Here is a tiny trained network, its code and every weight. The questions are about switching its units off for an input and a target symbol, where a switched-off unit gives its printed mean instead of its output.

import numpy as np


def w(rows, s, z=0):
    codes = np.array(rows[::2]) - 128.0
    scale = np.full(codes.shape[1], s)
    scale[-1] = z or s
    return codes * scale


def norm(h):
    return h / np.sqrt((h * h).mean(-1, keepdims=True) + 1e-5)


def f(y):
    return np.maximum(y, 0)


def softmax(a):
    e = np.exp(a - a.max(-1, keepdims=True))
    return e / e.sum(-1, keepdims=True)


def log_softmax(a):
    a = a - a.max(-1, keepdims=True)
    return a - np.log(np.exp(a).sum(-1, keepdims=True))


def net(x, mask):
    ids = ['αβγδεζηθλμξπτφψω'.index(c) for c in x.split()]
    T = len(ids)
    res = E[ids] + P[:T]
    r = norm(res)
    for j in range(2):
        rows = slice(2 * j, 2 * j + 2)
        q, k, v = (r @ M[0][rows].T for M in (Q, K, V))
        z = softmax(np.where(np.tri(T) > 0, q @ k.T / 2**0.5, -1e9)) @ v
        o = O[0][rows]
        res = res + np.where(mask[j], z, o[:, -1]) @ o[:, :-1]
    y = f(norm(res) @ A[0][:, :-1].T + A[0][:, -1])
    res = res + np.where(mask[2:18], y, B[0][:, -1]) @ B[0][:, :-1]
    return log_softmax(norm(res)[-1] @ U[:, :-1].T + U[:, -1])


Q, K, V, O, A, B = {}, {}, {}, {}, {}, {}
E = w([
[116,143,105],'α',
[138,145,103],'β',
[144,76,144],'γ',
[164,126,117],'δ',
[147,140,106],'ε',
[154,77,141],'ζ',
[164,114,122],'η',
[116,143,105],'θ',
[158,126,117],'λ',
[133,143,106],'μ',
[160,134,111],'ξ',
[132,142,106],'π',
[88,145,108],'τ',
[130,108,111],'φ',
[245,140,142],'ψ',
[143,141,195],'ω',
],0.012)
P = w([
[147,40,237],'0',
[254,186,123],'1',
[203,209,116],'2',
[198,173,140],'3',
[163,192,137],'4',
[151,173,146],'5',
[142,159,160],'6',
[127,175,156],'7',
[118,173,155],'8',
[116,170,156],'9',
[107,165,160],'10',
[99,149,163],'11',
],0.0031)
Q[0] = w([
[213,77,188],'H1',
[163,223,145],'H1',
[188,176,184],'H2',
[163,2,116],'H2',
],0.0063)
K[0] = w([
[47,117,91],'H1',
[124,205,241],'H1',
[161,84,162],'H2',
[167,212,255],'H2',
],0.0052)
V[0] = w([
[192,143,254],'H1',
[168,45,58],'H1',
[110,202,210],'H2',
[156,93,149],'H2',
],0.0057)
O[0] = w([
[182,184,134,2],'H1',
[56,148,100,132],'H1',
[84,155,255,101],'H2',
[182,144,147,8],'H2',
],0.0075,0.00075)
A[0] = w([
[118,94,56,108],'N1',
[186,43,67,107],'N2',
[73,121,174,113],'N3',
[155,146,95,61],'N4',
[183,44,138,144],'N5',
[52,107,126,128],'N6',
[116,125,76,3],'N7',
[151,103,151,97],'N8',
[81,51,244,121],'N9',
[156,95,77,25],'N10',
[43,197,63,242],'N11',
[74,202,142,164],'N12',
[218,175,139,191],'N13',
[179,104,83,221],'N14',
[125,157,172,51],'N15',
[137,136,2,157],'N16',
],0.0055,0.0023)
B[0] = w([
[178,167,58,158],'N1',
[186,85,108,155],'N2',
[188,132,89,150],'N3',
[92,101,136,137],'N4',
[123,195,131,150],'N5',
[151,101,114,171],'N6',
[127,52,137,133],'N7',
[107,104,129,134],'N8',
[253,190,69,160],'N9',
[114,161,75,135],'N10',
[172,48,209,253],'N11',
[164,17,162,186],'N12',
[123,53,190,171],'N13',
[138,50,175,168],'N14',
[66,95,97,131],'N15',
[233,51,125,204],'N16',
],0.0032,0.0062)
U = w([
[204,132,130,215],'α',
[102,54,163,244],'β',
[110,157,115,2],'γ',
[118,148,113,2],'δ',
[111,157,115,16],'ε',
[112,158,111,17],'ζ',
[112,158,106,48],'η',
[128,93,8,174],'θ',
[114,174,94,93],'λ',
[129,152,111,27],'μ',
[107,155,112,4],'ξ',
[111,155,107,32],'π',
[135,160,108,53],'τ',
[119,159,110,37],'φ',
[135,145,112,9],'ψ',
[136,179,189,182],'ω',
],0.014,0.0045)

Each question gives the input, a string of symbols that net reads in full, and the target symbol t.
The units are the heads (2 rows each of Q, K, V and O) and the neurons (one row each of A and B). Each row of codes is followed by its name. A weight is (code - 128) times the scale printed after its matrix; where a second scale follows, it is the last column's (O, A, B and U).
mask holds one flag per unit, heads first, then neurons. A switched-off unit (its flag False) gives its mean, the last column of its rows in O or B, instead of its output. The means were averaged over made-up inputs and are rounded, as every weight is.
A unit's drop is (log p(t) with every unit on - log p(t) with that unit switched off) / (log p(t) with every unit on - log p(t) with every unit switched off).
The circuit of an input: a set's keep is (log p(t) with only the set's units on - log p(t) with every unit switched off) / (log p(t) with every unit on - log p(t) with every unit switched off). Starting from the 12 units with the biggest drops (on a tie, the unit counted first), units are removed one at a time, each time the one whose removal leaves the highest keep (on an exact tie, the one counted first), for as long as the keep stays at least 0.8.
units of the circuit, in order: the units of the circuit, biggest drop first
unit that matters most: the unit with the biggest drop
top k neurons: the k neurons with the biggest drops, biggest first
which heads matter: for each layer, one digit per head in row order, 1 if its drop is at least 0.15 and else 0, layers parted by /
drop of u: that unit's drop, to one decimal
input α τ τ π δ τ τ τ τ φ, target θ: top 2 neurons	N9; N11
input φ μ ω ζ τ, target α: unit that matters most	H1
input π γ μ τ θ, target β: which heads matter	00
input λ ω φ φ τ α τ φ π φ φ τ, target θ: which heads matter	01
input τ τ τ μ θ, target β: units of the circuit, in order	H2; N9
input μ ω τ, target ω: which heads matter	11
input γ τ α β δ α π τ τ τ π, target β: which heads matter	01
input α τ τ τ θ τ μ ε ξ ξ, target β: which heads matter	01
input τ π τ τ τ ε, target β: top 3 neurons	N13; N9; N14
input τ φ θ φ τ φ ζ τ, target θ: which heads matter	11
input τ τ φ τ τ α η τ μ, target β: which heads matter	01
input θ φ τ θ π τ τ β, target β: which heads matter	00
input τ φ τ τ μ, target β: which heads matter	00
input τ τ π, target β: which heads matter	01
input τ ω α τ τ α, target β: unit that matters most	H2
input τ ω τ, target ω: which heads matter	11
input μ τ β τ α, target β: drop of H2	0.2
input φ τ ε θ ψ τ τ ε τ τ φ φ, target θ: drop of N1	0.1
input β τ τ, target β: drop of H2	0.2
